Below is a small trained network, with its code and all its weights. Each question gives an input and a class and asks what happens when units are switched off, that is, made to give their printed mean instead of their output.

import numpy as np


def w(rows, s, z=0):
    codes = np.array(rows[::2]) - 128.0
    scale = np.full(codes.shape[1], s)
    scale[-1] = z or s
    return codes * scale


def f(y):
    return np.maximum(y, 0)


def log_softmax(a):
    a = a - a.max(-1, keepdims=True)
    return a - np.log(np.exp(a).sum(-1, keepdims=True))


def net(x, mask):
    res = np.array(x, float).reshape(1, 3) / 4 @ E
    y = f(res @ A[0][:, :-1].T + A[0][:, -1])
    res = res + np.where(mask, y, B[0][:, -1]) @ B[0][:, :-1]
    return log_softmax(res[-1] @ U[:, :-1].T + U[:, -1])


A, B = {}, {}
E = w([
[70,122,233,191,107],'x0',
[53,109,126,8,104],'x1',
[86,66,53,215,72],'x2',
],0.011)
A[0] = w([
[109,95,102,156,140,180],'n1',
[133,177,94,204,138,61],'n2',
[52,153,192,173,133,45],'n3',
[36,136,114,76,124,11],'n4',
[172,143,159,84,168,40],'n5',
[208,140,117,168,160,75],'n6',
[112,144,171,147,105,221],'n7',
[111,94,225,174,130,24],'n8',
[140,85,69,150,92,92],'n9',
[192,135,137,183,154,64],'n10',
[177,147,117,169,176,78],'n11',
[169,179,121,173,133,219],'n12',
[195,150,73,110,134,172],'n13',
[155,168,205,85,252,70],'n14',
[100,115,142,70,73,50],'n15',
[166,189,184,72,176,139],'n16',
[180,117,125,167,156,81],'n17',
[182,138,13,88,197,81],'n18',
[180,143,184,86,159,118],'n19',
[192,170,178,107,152,44],'n20',
[82,117,101,67,120,93],'n21',
[165,148,29,105,163,17],'n22',
[160,147,157,114,180,71],'n23',
[81,154,163,144,126,63],'n24',
[89,96,77,166,43,15],'n25',
[184,137,165,183,141,90],'n26',
[123,60,121,142,134,254],'n27',
[118,108,108,154,81,66],'n28',
],0.014,0.0093)
B[0] = w([
[167,172,85,135,80,196],'n1',
[68,63,104,95,98,180],'n2',
[117,66,192,204,201,190],'n3',
[64,43,76,47,140,181],'n4',
[141,98,93,152,115,178],'n5',
[92,101,119,74,133,190],'n6',
[138,224,202,139,174,214],'n7',
[106,62,165,169,222,186],'n8',
[170,85,80,197,73,193],'n9',
[82,68,126,76,126,185],'n10',
[77,92,121,70,120,179],'n11',
[124,181,133,57,106,227],'n12',
[113,193,186,143,180,233],'n13',
[139,107,69,175,88,243],'n14',
[72,92,129,106,140,176],'n15',
[174,132,87,168,89,251],'n16',
[60,86,109,72,111,172],'n17',
[157,121,202,171,232,254],'n18',
[153,127,65,142,64,211],'n19',
[146,70,60,164,83,182],'n20',
[58,141,117,45,132,202],'n21',
[125,31,203,204,225,199],'n22',
[147,113,58,141,117,169],'n23',
[119,50,171,144,200,157],'n24',
[160,38,48,170,85,194],'n25',
[59,105,141,69,123,189],'n26',
[172,251,98,140,116,231],'n27',
[190,53,79,146,74,161],'n28',
],0.011,0.012)
U = w([
[165,105,88,188,67,65],'0',
[124,114,195,177,209,98],'1',
[57,106,128,22,117,73],'2',
[178,251,159,108,103,253],'3',
],0.018,0.012)

Each question gives the input, the list of numbers given to net, and the class t.
The units are the neurons (one row each of A and B). Each row of codes is followed by its name. A weight is (code - 128) times the scale printed after its matrix; where a second scale follows, it is the last column's (A, B and U).
mask holds one flag per neuron, in row order. A switched-off neuron (its flag False) gives its mean, the last column of its row in B, instead of its output. The means were averaged over made-up inputs and are rounded, as every weight is.
A unit's drop is (log p(t) with every unit on - log p(t) with that unit switched off) / (log p(t) with every unit on - log p(t) with every unit switched off).
most important unit: the unit with the biggest drop
top k neurons: the k neurons with the biggest drops, biggest first
drop when u is switched off: that unit's drop, to one decimal
input [-3,3,-3], class 3: most important unit -> n25
input [-4,1,-4], class 0: top 3 neurons -> n7, n16, n19
input [-7,7,-6], class 1: top 4 neurons -> n18, n22, n13, n12
input [7,-6,4], class 1: top 2 neurons -> n3, n8
input [-4,-2,-2], class 1: top 4 neurons -> n18, n22, n27, n1
input [3,-5,-5], class 0: top 4 neurons -> n14, n16, n20, n21
input [-5,7,-7], class 0: top 2 neurons -> n16, n14
input [-6,-6,-6], class 0: top 2 neurons -> n20, n14
input [3,-3,-2], class 3: top 2 neurons -> n22, n18
input [-7,4,-5], class 1: drop when n18 is switched off -> 0.7
input [-8,2,-2], class 1: drop when n17 is switched off -> 0.0
input [-7,-8,6], class 2: drop when n10 is switched off -> 0.2
